Below are the code and all the weights of a small trained network. Each question names an input and a class and asks about switching units off, where a switched-off unit gives its printed mean instead of its output.

import numpy as np


def w(rows, s, z=0):
    codes = np.array(rows[::2]) - 128.0
    scale = np.full(codes.shape[1], s)
    scale[-1] = z or s
    return codes * scale


def norm(h):
    return h / np.sqrt((h * h).mean(-1, keepdims=True) + 1e-5)


def f(y):
    return y / 2 * (1 + np.tanh(0.7978845608 * (y + 0.044715 * y**3)))


def log_softmax(a):
    a = a - a.max(-1, keepdims=True)
    return a - np.log(np.exp(a).sum(-1, keepdims=True))


def net(x, mask):
    res = np.array(x, float).reshape(1, 3) / 4 @ E
    u = 0
    for l in range(4):
        y = f(norm(res) @ A[l][:, :-1].T + A[l][:, -1])
        res = res + np.where(mask[u : u + 3], y, B[l][:, -1]) @ B[l][:, :-1]
        u += 3
    return log_softmax(norm(res)[-1] @ U[:, :-1].T + U[:, -1])


A, B = {}, {}
E = w([
[127,184,113,141,120],'x0',
[33,76,94,121,2],'x1',
[125,10,137,112,90],'x2',
],0.0052)
A[0] = w([
[122,121,76,140,67,98],'0.n1',
[143,254,124,133,170,40],'0.n2',
[71,142,107,105,20,4],'0.n3',
],0.0063,0.0022)
B[0] = w([
[107,131,199,153,136,155],'0.n1',
[135,187,115,129,184,254],'0.n2',
[88,87,137,254,107,204],'0.n3',
],0.0077,0.0038)
A[1] = w([
[56,78,85,150,2,3],'1.n1',
[174,26,135,69,144,58],'1.n2',
[126,99,153,106,126,135],'1.n3',
],0.0051,0.0027)
B[1] = w([
[48,192,186,253,41,251],'1.n1',
[148,98,72,49,128,169],'1.n2',
[173,124,133,89,108,134],'1.n3',
],0.0056,0.0022)
A[2] = w([
[145,99,136,51,91,81],'2.n1',
[162,255,138,157,182,82],'2.n2',
[118,102,119,82,118,250],'2.n3',
],0.0074,0.0017)
B[2] = w([
[155,120,146,146,188,129],'2.n1',
[85,254,77,50,175,254],'2.n2',
[179,120,114,183,171,139],'2.n3',
],0.0075,0.0065)
A[3] = w([
[161,178,145,139,158,2],'3.n1',
[130,150,137,138,160,214],'3.n2',
[122,254,108,92,204,159],'3.n3',
],0.0071,0.00088)
B[3] = w([
[104,200,103,137,33,146],'3.n1',
[118,176,99,103,180,146],'3.n2',
[59,176,88,3,42,254],'3.n3',
],0.0061,0.0085)
U = w([
[234,58,134,123,185,4],'0',
[119,234,92,58,129,212],'1',
[84,96,160,250,32,181],'2',
],0.013,0.0014)

Each question gives the input, the list of numbers given to net, and the class t.
The units are the neurons (one row each of A and B). Each row of codes is followed by its name. A weight is (code - 128) times the scale printed after its matrix; where a second scale follows, it is the last column's (A, B and U).
mask holds one flag per neuron, layer by layer. A switched-off neuron (its flag False) gives its mean, the last column of its row in B, instead of its output. The means were averaged over made-up inputs and are rounded, as every weight is.
A unit's drop is (log p(t) with every unit on - log p(t) with that unit switched off) / (log p(t) with every unit on - log p(t) with every unit switched off).
The circuit of an input: a set's keep is (log p(t) with only the set's units on - log p(t) with every unit switched off) / (log p(t) with every unit on - log p(t) with every unit switched off). Starting from all 12 units, units are removed one at a time, each time the one whose removal leaves the highest keep (on an exact tie, the one counted first), for as long as the keep stays at least 0.8.
units of the circuit, in order: the units of the circuit, biggest drop first
k most important neurons: the k neurons with the biggest drops, biggest first
drop of u: that unit's drop, to one decimal
input [-1,-7,6], class 0: units of the circuit, in order	2.n2; 0.n2
input [-5,-6,2], class 0: units of the circuit, in order	0.n2; 2.n2; 1.n1; 3.n3
input [-1,-8,8], class 0: units of the circuit, in order	2.n2
input [-8,1,8], class 0: units of the circuit, in order	0.n3; 3.n3
input [-1,-6,4], class 0: units of the circuit, in order	0.n2; 2.n2; 3.n3
input [-5,1,3], class 0: 2 most important neurons	0.n3; 1.n2
input [-5,2,7], class 2: 2 most important neurons	1.n1; 0.n2
input [-4,-8,6], class 0: drop of 2.n2	0.4
input [-4,0,4], class 0: drop of 0.n3	0.1
input [-7,-2,1], class 0: drop of 2.n2	0.3
